Small tables with named rows and columns. After each table, cells are looked up by row and column.

vekom =
,dekipok,sezesal,lupiga,tuf,dur
lod,82,78,210,178,121
mebu,79,81,178,208,134
bonet,117,96,162,181,136
pak,66,67,122,178,156
relo,66,95,109,167,147
seb,52,84,108,167,165
gupodoz,69,72,108,147,151
dugube,59,84,100,161,163
gusi,48,82,91,149,135
fir,41,72,95,151,142

lupiga of bonet is 162
dekipok of relo is 66
lupiga of fir is 95
tuf of pak is 178
dekipok of pak is 66
lupiga of dugube is 100
dur of mebu is 134
lupiga of mebu is 178
sezesal of bonet is 96
dekipok of fir is 41
dur of pak is 156
dur of seb is 165
dekipok of mebu is 79
lupiga of seb is 108
lupiga of lod is 210
sezesal of dugube is 84
sezesal of gusi is 82
tuf of fir is 151
tuf of relo is 167

ponafe:
         vezeseg   reg  sapobo  kalir  biv  segolol   mut
gen          -48   -40     -84   -344   33     -106  -115
pazez       -256   389    -113   -373  510     -119  -417
figogif     -233   396     -97   -381  492     -152  -401
dokov       -178   492      67   -472  552     -319  -242
bim          -62  -100     -87   -332    1      -95  -154
vatas       -182   516     131   -719  554     -365  -400

reg of pazez: 389
kalir of dokov: -472
mut of vatas: -400
reg of figogif: 396
vezeseg of pazez: -256
segolol of bim: -95

mem =
|  | suse | fof | guma | bub | gub | biguze |
|---|---|---|---|---|---|---|
| tibob | -71 | -44 | -37 | 13 | -68 | -17 |
| zav | -22 | -97 | 4 | 25 | -20 | -35 |
| vinanem | -2 | 24 | -93 | -9 | -33 | 1 |
| rof | -24 | -92 | -18 | 18 | -29 | -17 |
| poso | -15 | 21 | -5 | -31 | -32 | 52 |
| pigenu | -38 | -10 | -51 | -3 | 28 | 39 |
| zem | 32 | 24 | 22 | -6 | -21 | -50 |
| fuvu | -44 | 24 | -25 | -38 | -54 | -17 |
| rotola | -72 | -43 | -45 | -42 | 0 | 32 |
| fadug | -30 | -69 | -20 | 43 | 8 | -14 |

poso, guma => -5
pigenu, biguze => 39
fadug, guma => -20
zem, suse => 32
fadug, suse => -30
rotola, suse => -72

bazunek
fields: zadozof, boda, bivego, dor, gurenek, lomip, tolodi, bipiti, gapal, pozurif
dof: [200, 182, 227, 3, 8, 231, 160, 186, 127, 151]
koganu: [113, 132, 102, 226, 231, 101, 144, 122, 159, 141]
niv: [139, 143, 132, 172, 176, 127, 143, 139, 152, 146]
bur: [136, 142, 133, 176, 177, 132, 145, 135, 151, 148]
kir: [154, 151, 165, 123, 120, 163, 144, 153, 143, 147]
ripefu: [184, 169, 199, 57, 60, 200, 151, 171, 131, 149]
dok: [154, 153, 162, 125, 121, 162, 146, 157, 145, 153]

dor of niv = 172
tolodi of dof = 160
bivego of koganu = 102
bivego of kir = 165
pozurif of dof = 151
zadozof of dof = 200
gurenek of ripefu = 60
lomip of koganu = 101
pozurif of bur = 148
zadozof of dok = 154
gapal of dof = 127
gurenek of niv = 176
bipiti of niv = 139
dor of bur = 176
zadozof of koganu = 113
pozurif of kir = 147
bivego of bur = 133
tolodi of niv = 143
boda of koganu = 132

rok:
|  | fuvivo | livudeb | busiku | piv | gaku | leresu | naramol | sakiza | saneze | nudir |
|---|---|---|---|---|---|---|---|---|---|---|
| medusuf | 98 | 279 | 236 | -28 | -190 | 133 | 180 | 101 | -29 | 53 |
| buvogop | 138 | 22 | -71 | 76 | -15 | -316 | -175 | -68 | 243 | -30 |
| kod | -115 | -171 | 258 | -214 | -162 | -402 | -430 | -135 | 201 | 320 |
| sem | 225 | 181 | -130 | 194 | -72 | -147 | -209 | -553 | 553 | 106 |
| vuma | -402 | -106 | -15 | -121 | 89 | 196 | 294 | 510 | -771 | -155 |
| rabufon | 92 | 168 | -407 | 280 | 195 | 91 | 232 | 64 | -164 | -420 |

sem, sakiza: -553
vuma, sakiza: 510
sem, fuvivo: 225
buvogop, busiku: -71
kod, leresu: -402
medusuf, leresu: 133
rabufon, nudir: -420
buvogop, leresu: -316
sem, nudir: 106
vuma, fuvivo: -402
rabufon, leresu: 91
vuma, saneze: -771
sem, saneze: 553
rabufon, busiku: -407
buvogop, saneze: 243
vuma, leresu: 196
Which row has the largest busiku? kod

suv.csv
,desif,mimese,gasa,nes,muvubo,ziv,reze,belidup
kerami,6.15,6.28,4.73,8.66,1.62,4.87,4.51,7.27
gezopu,5.78,5.31,4.99,7.90,1.94,3.97,4.27,6.73
sen,5.45,4.49,5.46,7.30,2.50,3.08,4.05,6.31
vukunop,6.21,6.45,4.70,8.76,1.57,5.08,4.62,7.38
lukiv,5.27,4.12,6.03,7.04,3.27,2.72,3.93,6.12

ziv of kerami is 4.87
belidup of sen is 6.31
gasa of sen is 5.46
belidup of gezopu is 6.73
desif of lukiv is 5.27
gasa of gezopu is 4.99
muvubo of sen is 2.50
muvubo of gezopu is 1.94
nes of kerami is 8.66
muvubo of vukunop is 1.57
mimese of kerami is 6.28
nes of lukiv is 7.04
belidup of kerami is 7.27

gise:
|  | zav | dele | damopeb | taz | vila | malim | dofaz | vemu | gil |
|---|---|---|---|---|---|---|---|---|---|
| nekegez | 501 | 556 | 433 | 252 | 500 | 247 | 224 | 414 | 694 |
| pabe | 204 | 441 | 402 | 318 | 442 | 299 | 657 | 882 | 247 |
| faf | 343 | 513 | 299 | 138 | 202 | 390 | 353 | 575 | 581 |

faf, vila => 202
nekegez, vemu => 414
pabe, vemu => 882
pabe, malim => 299
nekegez, damopeb => 433
nekegez, dele => 556
pabe, dofaz => 657

vofibem
|  | vesi | nof | dilub | sime | zifamam | fuvis | zesume | nez | sis |
|---|---|---|---|---|---|---|---|---|---|
| gedenud | -1238 | -670 | -1529 | 1759 | -3413 | -2000 | 101 | 2496 | -1103 |
| bis | 126 | 56 | 814 | 429 | 78 | -1195 | 2809 | 2342 | -564 |
| guno | -24 | -3564 | 1976 | 695 | 2114 | 801 | -46 | -4655 | -1286 |
| topuro | 3581 | 5367 | -1044 | -1645 | 3923 | 1799 | 2697 | 754 | 1244 |
| bur | -854 | -847 | 3704 | 264 | 3063 | 961 | -3989 | -2447 | 509 |
| gakadus | 4779 | -7381 | 3687 | 1264 | -147 | 2214 | -5098 | -2933 | 458 |
| sifepoz | -257 | -469 | 207 | -805 | -1036 | -1581 | 675 | 460 | -283 |
| fonupov | 1777 | -238 | -1187 | -215 | -1459 | 1194 | 2302 | 1643 | -929 |
| gafen | 206 | -71 | -1736 | -450 | -1957 | 768 | -939 | -890 | -1703 |
| tudag | 1128 | -2360 | -257 | -1022 | 481 | -497 | -819 | -1377 | -364 |
| bemipid | -1004 | 1237 | 1528 | 572 | 507 | -1124 | -1196 | -821 | -441 |
| nir | -1371 | -235 | 3180 | 826 | 1421 | -446 | -2191 | -2709 | -262 |
| malefi | 161 | 484 | -1244 | 3319 | -4672 | -4861 | -1308 | 2849 | 2622 |
| lanov | -2143 | -2988 | -854 | -2352 | 355 | -431 | 1352 | -286 | -3383 |

zesume of gakadus: -5098
sime of guno: 695
vesi of topuro: 3581
zesume of topuro: 2697
vesi of nir: -1371
zesume of gafen: -939
sime of sifepoz: -805
Row with the largest dilub: bur

